Below are the code and all the weights of a small trained network. Each question names an input and a class and asks about switching units off, where a switched-off unit gives its printed mean instead of its output.

import numpy as np


def w(rows, s, z=0):
    codes = np.array(rows[::2]) - 128.0
    scale = np.full(codes.shape[1], s)
    scale[-1] = z or s
    return codes * scale


def f(y):
    return np.maximum(y, 0)


def log_softmax(a):
    a = a - a.max(-1, keepdims=True)
    return a - np.log(np.exp(a).sum(-1, keepdims=True))


def net(x, mask):
    res = np.array(x, float).reshape(1, 4) / 4 @ E
    y = f(res @ A[0][:, :-1].T + A[0][:, -1])
    res = res + np.where(mask, y, B[0][:, -1]) @ B[0][:, :-1]
    return log_softmax(res[-1] @ U[:, :-1].T + U[:, -1])


A, B = {}, {}
E = w([
[97,151,41,197,111,94,110,197,208,224,110],'x0',
[156,95,176,180,153,63,115,100,170,104,180],'x1',
[140,154,160,124,57,218,150,107,152,170,80],'x2',
[102,194,186,146,123,48,255,132,173,62,110],'x3',
],0.012)
A[0] = w([
[96,161,114,130,145,3,194,147,133,107,132,195],'n1',
[100,118,118,114,152,132,136,119,150,119,112,33],'n2',
[129,89,116,125,142,88,69,119,114,123,168,141],'n3',
[140,96,132,106,74,168,120,105,129,146,136,99],'n4',
[145,136,186,114,152,121,142,107,99,95,148,33],'n5',
[102,153,86,87,151,117,149,168,84,122,98,252],'n6',
[133,109,134,40,143,202,109,115,26,104,128,210],'n7',
[124,168,132,177,143,158,94,148,154,141,88,76],'n8',
[143,127,162,160,119,144,147,114,195,128,130,78],'n9',
[162,123,174,177,107,163,120,109,162,132,122,158],'n10',
[140,116,156,138,133,128,141,102,117,90,124,151],'n11',
],0.016,0.0037)
B[0] = w([
[112,190,154,129,122,251,93,116,108,126,87,248],'n1',
[118,112,107,128,163,124,165,95,111,132,109,131],'n2',
[166,97,154,120,131,47,141,201,125,103,133,186],'n3',
[97,186,143,128,151,131,155,107,157,91,131,173],'n4',
[123,90,108,141,134,49,136,135,190,165,160,197],'n5',
[120,130,160,98,21,178,129,113,168,119,127,182],'n6',
[97,208,155,143,122,238,110,113,134,124,85,252],'n7',
[107,106,121,93,40,106,175,140,118,136,142,159],'n8',
[94,152,150,118,171,181,115,106,112,139,125,166],'n9',
[128,165,122,106,111,177,87,197,103,89,96,168],'n10',
[162,91,79,115,89,103,112,208,78,142,126,181],'n11',
],0.012,0.024)
U = w([
[142,129,176,138,144,124,108,149,114,89,127,25],'0',
[81,205,153,99,66,236,128,126,151,112,63,251],'1',
[142,40,117,114,85,26,136,156,154,127,188,4],'2',
[103,92,111,156,217,103,164,2,109,140,141,2],'3',
],0.0097,0.0031)

Each question gives the input, the list of numbers given to net, and the class t.
The units are the neurons (one row each of A and B). Each row of codes is followed by its name. A weight is (code - 128) times the scale printed after its matrix; where a second scale follows, it is the last column's (A, B and U).
mask holds one flag per neuron, in row order. A switched-off neuron (its flag False) gives its mean, the last column of its row in B, instead of its output. The means were averaged over made-up inputs and are rounded, as every weight is.
A unit's drop is (log p(t) with every unit on - log p(t) with that unit switched off) / (log p(t) with every unit on - log p(t) with every unit switched off).
The circuit of an input: a set's keep is (log p(t) with only the set's units on - log p(t) with every unit switched off) / (log p(t) with every unit on - log p(t) with every unit switched off). Starting from all 11 units, units are removed one at a time, each time the one whose removal leaves the highest keep (on an exact tie, the one counted first), for as long as the keep stays at least 0.8.
units of the circuit, in order: the units of the circuit, biggest drop first
unit that matters most: the unit with the biggest drop
k most important neurons: the k neurons with the biggest drops, biggest first
drop when u is switched off: that unit's drop, to one decimal
input [4,-1,-3,-7], class 2: units of the circuit, in order : (n1, n7)
input [4,3,2,-6], class 2: units of the circuit, in order : (n7, n1)
input [4,8,-5,-1], class 0: units of the circuit, in order : (n7, n3, n1)
input [-1,7,2,-5], class 0: 3 most important neurons : (n1, n7, n3)
input [-4,4,-3,3], class 2: units of the circuit, in order : (n7, n5)
input [-3,3,-7,3], class 0: 4 most important neurons : (n7, n1, n3, n5)
input [-6,7,2,4], class 0: units of the circuit, in order : (n7, n5, n9)
input [-2,2,-1,0], class 2: units of the circuit, in order : (n1, n7)
input [1,5,-2,-1], class 0: 2 most important neurons : (n7, n5)
input [-5,4,-5,-8], class 0: 2 most important neurons : (n3, n1)
input [1,7,-3,-2], class 0: unit that matters most : n5
input [-8,5,-6,-5], class 0: 3 most important neurons : (n7, n3, n8)
input [-2,6,0,-4], class 0: drop when n1 is switched off : 0.1
input [6,-1,-3,-4], class 2: drop when n7 is switched off : 0.3
input [-3,7,3,1], class 0: drop when n1 is switched off : 0.2
input [-7,5,-6,-2], class 2: unit that matters most : n5
